Below is a small trained network, with its code and all its weights. Each question gives an input and a class and asks what happens when units are switched off, that is, made to give their printed mean instead of their output.

import numpy as np


def w(rows, s, z=0):
    codes = np.array(rows[::2]) - 128.0
    scale = np.full(codes.shape[1], s)
    scale[-1] = z or s
    return codes * scale


def norm(h):
    return h / np.sqrt((h * h).mean(-1, keepdims=True) + 1e-5)


def f(y):
    return y / 2 * (1 + np.tanh(0.7978845608 * (y + 0.044715 * y**3)))


def log_softmax(a):
    a = a - a.max(-1, keepdims=True)
    return a - np.log(np.exp(a).sum(-1, keepdims=True))


def net(x, mask):
    res = np.array(x, float).reshape(1, 6) / 4 @ E
    u = 0
    for l in range(3):
        y = f(norm(res) @ A[l][:, :-1].T + A[l][:, -1])
        res = res + np.where(mask[u : u + 4], y, B[l][:, -1]) @ B[l][:, :-1]
        u += 4
    return log_softmax(norm(res)[-1] @ U[:, :-1].T + U[:, -1])


A, B = {}, {}
E = w([
[114,195,101,106,162,143,38,254],'x0',
[181,160,189,50,211,144,47,95],'x1',
[230,149,93,104,173,117,162,151],'x2',
[150,115,243,153,218,101,115,157],'x3',
[56,146,69,162,187,102,62,89],'x4',
[81,179,139,40,133,50,170,145],'x5',
],0.0077)
A[0] = w([
[105,128,164,187,91,107,160,152,111],'0.n1',
[179,183,75,92,106,133,176,196,27],'0.n2',
[181,1,163,123,126,184,143,35,3],'0.n3',
[123,133,83,141,157,176,98,148,161],'0.n4',
],0.0098,0.0046)
B[0] = w([
[84,57,118,167,145,85,208,200,192],'0.n1',
[157,26,89,2,95,162,111,193,199],'0.n2',
[242,88,210,163,63,130,160,2,252],'0.n3',
[115,118,76,142,153,147,56,127,204],'0.n4',
],0.01,0.0042)
A[1] = w([
[133,79,83,85,127,184,178,62,126],'1.n1',
[96,162,150,59,203,2,120,139,16],'1.n2',
[178,138,89,26,98,110,156,182,1],'1.n3',
[160,122,96,95,57,181,79,49,181],'1.n4',
],0.0092,0.0054)
B[1] = w([
[139,118,148,181,96,163,61,134,205],'1.n1',
[114,39,174,61,170,89,123,66,175],'1.n2',
[137,65,129,62,90,247,92,186,194],'1.n3',
[127,143,111,204,76,141,146,108,253],'1.n4',
],0.013,0.0052)
A[2] = w([
[167,171,30,19,122,121,134,184,19],'2.n1',
[69,87,192,102,148,186,83,139,10],'2.n2',
[65,157,82,33,151,144,143,127,4],'2.n3',
[94,2,154,155,201,183,42,75,152],'2.n4',
],0.0073,0.0044)
B[2] = w([
[153,57,247,150,106,239,149,101,160],'2.n1',
[134,189,95,118,129,110,144,144,132],'2.n2',
[163,89,151,92,121,178,164,17,126],'2.n3',
[152,227,142,107,166,123,155,131,254],'2.n4',
],0.013,0.0052)
U = w([
[69,132,132,147,90,104,127,241,2],'0',
[197,101,205,218,52,123,161,38,178],'1',
[174,44,135,48,61,224,75,223,99],'2',
[169,49,133,152,111,61,170,218,59],'3',
[84,141,191,41,174,42,142,48,106],'4',
[8,76,69,145,91,38,197,149,121],'5',
[92,132,27,186,71,156,72,122,220],'6',
[107,197,105,139,185,99,30,168,204],'7',
],0.013,0.0055)

Each question gives the input, the list of numbers given to net, and the class t.
The units are the neurons (one row each of A and B). Each row of codes is followed by its name. A weight is (code - 128) times the scale printed after its matrix; where a second scale follows, it is the last column's (A, B and U).
mask holds one flag per neuron, layer by layer. A switched-off neuron (its flag False) gives its mean, the last column of its row in B, instead of its output. The means were averaged over made-up inputs and are rounded, as every weight is.
A unit's drop is (log p(t) with every unit on - log p(t) with that unit switched off) / (log p(t) with every unit on - log p(t) with every unit switched off).
The circuit of an input: a set's keep is (log p(t) with only the set's units on - log p(t) with every unit switched off) / (log p(t) with every unit on - log p(t) with every unit switched off). Starting from all 12 units, units are removed one at a time, each time the one whose removal leaves the highest keep (on an exact tie, the one counted first), for as long as the keep stays at least 0.8.
units of the circuit, in order: the units of the circuit, biggest drop first
top k neurons: the k neurons with the biggest drops, biggest first
top k neurons in layer l: the k neurons of layer l with the biggest drops, biggest first
drop when u is switched off: that unit's drop, to one decimal
input [-5,-6,-4,8,-8,6], class 5: top neuron in layer 0	(0.n1)
input [0,-6,1,6,6,0], class 5: top 2 neurons in layer 1	(1.n1 1.n3)
input [-4,5,0,4,-7,6], class 4: units of the circuit, in order	(1.n4 2.n1)
input [4,-5,1,5,-3,-6], class 3: units of the circuit, in order	(0.n1 1.n3 1.n4)
input [4,8,8,6,4,2], class 4: top 2 neurons	(1.n2 1.n1)
input [-3,-4,-7,5,8,-4], class 5: top 4 neurons	(0.n1 1.n1 1.n3 0.n3)
input [3,6,-2,-8,-3,-1], class 6: top 4 neurons	(1.n4 0.n4 0.n1 1.n2)
input [3,4,-2,1,-3,-5], class 7: top 2 neurons	(0.n3 0.n4)
input [7,-6,-4,-8,2,7], class 2: top 2 neurons	(2.n1 0.n2)
input [3,7,-2,0,0,0], class 7: top 2 neurons	(0.n1 0.n4)
input [6,-4,-4,4,3,-2], class 7: top 2 neurons	(1.n4 0.n4)
input [7,-7,5,5,5,5], class 2: top 2 neurons	(0.n2 2.n1)
input [0,-7,1,-4,-7,3], class 2: top 2 neurons	(0.n2 1.n3)
input [6,6,7,-6,8,3], class 2: units of the circuit, in order	(2.n1)
input [3,4,4,-2,3,8], class 2: top 2 neurons	(1.n3 0.n2)
input [8,6,8,4,0,7], class 2: top 3 neurons	(1.n3 0.n2 2.n1)
input [4,8,-8,-5,7,5], class 4: top 2 neurons in layer 1	(1.n2 1.n1)
input [3,-3,-3,4,1,0], class 7: top 4 neurons	(1.n4 0.n3 0.n2 2.n1)
input [2,0,-7,8,-4,-2], class 0: top 3 neurons	(0.n3 0.n1 1.n2)
input [8,-6,0,6,8,6], class 4: units of the circuit, in order	(1.n2)
input [4,-2,-3,7,-4,6], class 4: drop when 1.n2 is switched off	0.7
input [-1,-8,4,4,3,-4], class 3: drop when 1.n4 is switched off	0.2
input [2,1,-4,-6,-3,-2], class 6: drop when 0.n3 is switched off	0.3
input [0,4,0,2,3,2], class 4: drop when 1.n2 is switched off	0.3
input [7,-6,-6,0,0,6], class 5: top 2 neurons in layer 1	(1.n3 1.n1)
